Below is a small trained network, with its code and all its weights. Each question gives an input and a class and asks what happens when units are switched off, that is, made to give their printed mean instead of their output.

import numpy as np


def w(rows, s, z=0):
    codes = np.array(rows[::2]) - 128.0
    scale = np.full(codes.shape[1], s)
    scale[-1] = z or s
    return codes * scale


def f(y):
    return np.maximum(y, 0)


def log_softmax(a):
    a = a - a.max(-1, keepdims=True)
    return a - np.log(np.exp(a).sum(-1, keepdims=True))


def net(x, mask):
    res = np.array(x, float).reshape(1, 5) / 4 @ E
    y = f(res @ A[0][:, :-1].T + A[0][:, -1])
    res = res + np.where(mask, y, B[0][:, -1]) @ B[0][:, :-1]
    return log_softmax(res[-1] @ U[:, :-1].T + U[:, -1])


A, B = {}, {}
E = w([
[82,134,121,61,157,160,118,123,61,107,122,62],'x0',
[137,172,96,212,120,80,169,100,76,89,178,105],'x1',
[53,138,98,139,31,203,146,125,126,202,215,166],'x2',
[107,101,10,155,214,176,96,125,144,118,137,179],'x3',
[132,34,53,155,103,72,167,140,144,176,76,65],'x4',
],0.014)
A[0] = w([
[50,123,119,138,75,161,152,161,113,191,187,145,59],'neuron 1',
[222,120,173,192,96,127,137,180,205,156,144,210,100],'neuron 2',
[76,154,111,51,147,167,119,142,30,139,123,37,17],'neuron 3',
[177,113,255,126,52,128,180,150,81,154,122,78,43],'neuron 4',
[149,58,199,45,125,194,118,185,194,208,93,167,21],'neuron 5',
[154,216,94,220,121,100,226,73,73,113,167,92,36],'neuron 6',
[100,25,74,127,94,70,176,151,157,136,121,68,3],'neuron 7',
],0.0094,0.006)
B[0] = w([
[252,35,182,100,149,60,149,208,22,83,181,137,226],'neuron 1',
[117,145,131,241,91,65,121,65,79,183,185,48,235],'neuron 2',
[154,148,92,156,91,45,105,17,145,242,168,43,208],'neuron 3',
[116,92,40,241,207,190,86,143,131,58,159,178,250],'neuron 4',
[61,147,92,66,104,125,207,88,2,111,41,111,228],'neuron 5',
[21,105,149,95,102,144,204,198,76,162,40,132,239],'neuron 6',
[61,232,144,31,128,80,38,102,33,74,239,175,233],'neuron 7',
],0.0089,0.014)
U = w([
[69,120,116,113,107,126,187,143,101,153,67,109,53],'0',
[131,121,111,163,102,79,126,90,136,207,145,74,53],'1',
[102,227,198,97,120,146,97,122,103,100,185,150,224],'2',
[118,69,9,163,170,176,115,141,119,128,142,146,154],'3',
[214,87,170,109,165,53,134,178,100,100,91,84,158],'4',
[99,87,131,126,122,109,154,106,147,123,131,104,254],'5',
[151,136,127,113,100,155,139,146,169,131,131,139,62],'6',
[172,122,172,107,99,146,120,173,175,148,116,141,56],'7',
],0.015,0.007)

Each question gives the input, the list of numbers given to net, and the class t.
The units are the neurons (one row each of A and B). Each row of codes is followed by its name. A weight is (code - 128) times the scale printed after its matrix; where a second scale follows, it is the last column's (A, B and U).
mask holds one flag per neuron, in row order. A switched-off neuron (its flag False) gives its mean, the last column of its row in B, instead of its output. The means were averaged over made-up inputs and are rounded, as every weight is.
A unit's drop is (log p(t) with every unit on - log p(t) with that unit switched off) / (log p(t) with every unit on - log p(t) with every unit switched off).
The circuit of an input: a set's keep is (log p(t) with only the set's units on - log p(t) with every unit switched off) / (log p(t) with every unit on - log p(t) with every unit switched off). Starting from all 7 units, units are removed one at a time, each time the one whose removal leaves the highest keep (on an exact tie, the one counted first), for as long as the keep stays at least 0.8.
circuit, biggest first: the units of the circuit, biggest drop first
most important unit: the unit with the biggest drop
top k neurons: the k neurons with the biggest drops, biggest first
drop when u is switched off: that unit's drop, to one decimal
input [-6,4,3,-7,6], class 3: most important unit -> neuron 4
input [2,-2,-3,-5,-1], class 3: top 3 neurons -> neuron 4; neuron 1; neuron 7
input [8,-4,8,7,-7], class 1: top 3 neurons -> neuron 3; neuron 7; neuron 4
input [-8,0,-7,2,8], class 1: top 2 neurons -> neuron 2; neuron 1
input [-2,-7,-7,4,1], class 0: top 3 neurons -> neuron 5; neuron 1; neuron 4
input [3,-5,6,-8,-6], class 3: top 2 neurons -> neuron 4; neuron 7
input [4,-7,1,0,-5], class 0: top 2 neurons -> neuron 5; neuron 7
input [6,-1,-7,-1,-6], class 4: top 4 neurons -> neuron 7; neuron 2; neuron 4; neuron 3
input [8,-5,-8,-1,1], class 1: top 2 neurons -> neuron 3; neuron 1
input [0,6,-4,-5,0], class 0: top 2 neurons -> neuron 6; neuron 1
input [-6,5,-1,-7,7], class 2: top 2 neurons -> neuron 7; neuron 3
input [5,6,-2,1,4], class 0: top 2 neurons -> neuron 6; neuron 2
input [0,1,4,2,1], class 4: top 3 neurons -> neuron 4; neuron 1; neuron 7
input [-8,4,-5,8,-5], class 1: most important unit -> neuron 2
input [-4,7,-2,0,-5], class 0: top 2 neurons -> neuron 6; neuron 7
input [-1,-2,2,-5,-4], class 3: circuit, biggest first -> neuron 4; neuron 7
input [-4,-4,8,6,-5], class 4: drop when neuron 1 is switched off -> 0.7
input [-6,1,-1,-8,-5], class 3: drop when neuron 7 is switched off -> 0.1
input [-5,-8,3,8,1], class 0: drop when neuron 1 is switched off -> 0.0
input [2,8,6,1,4], class 0: most important unit -> neuron 6
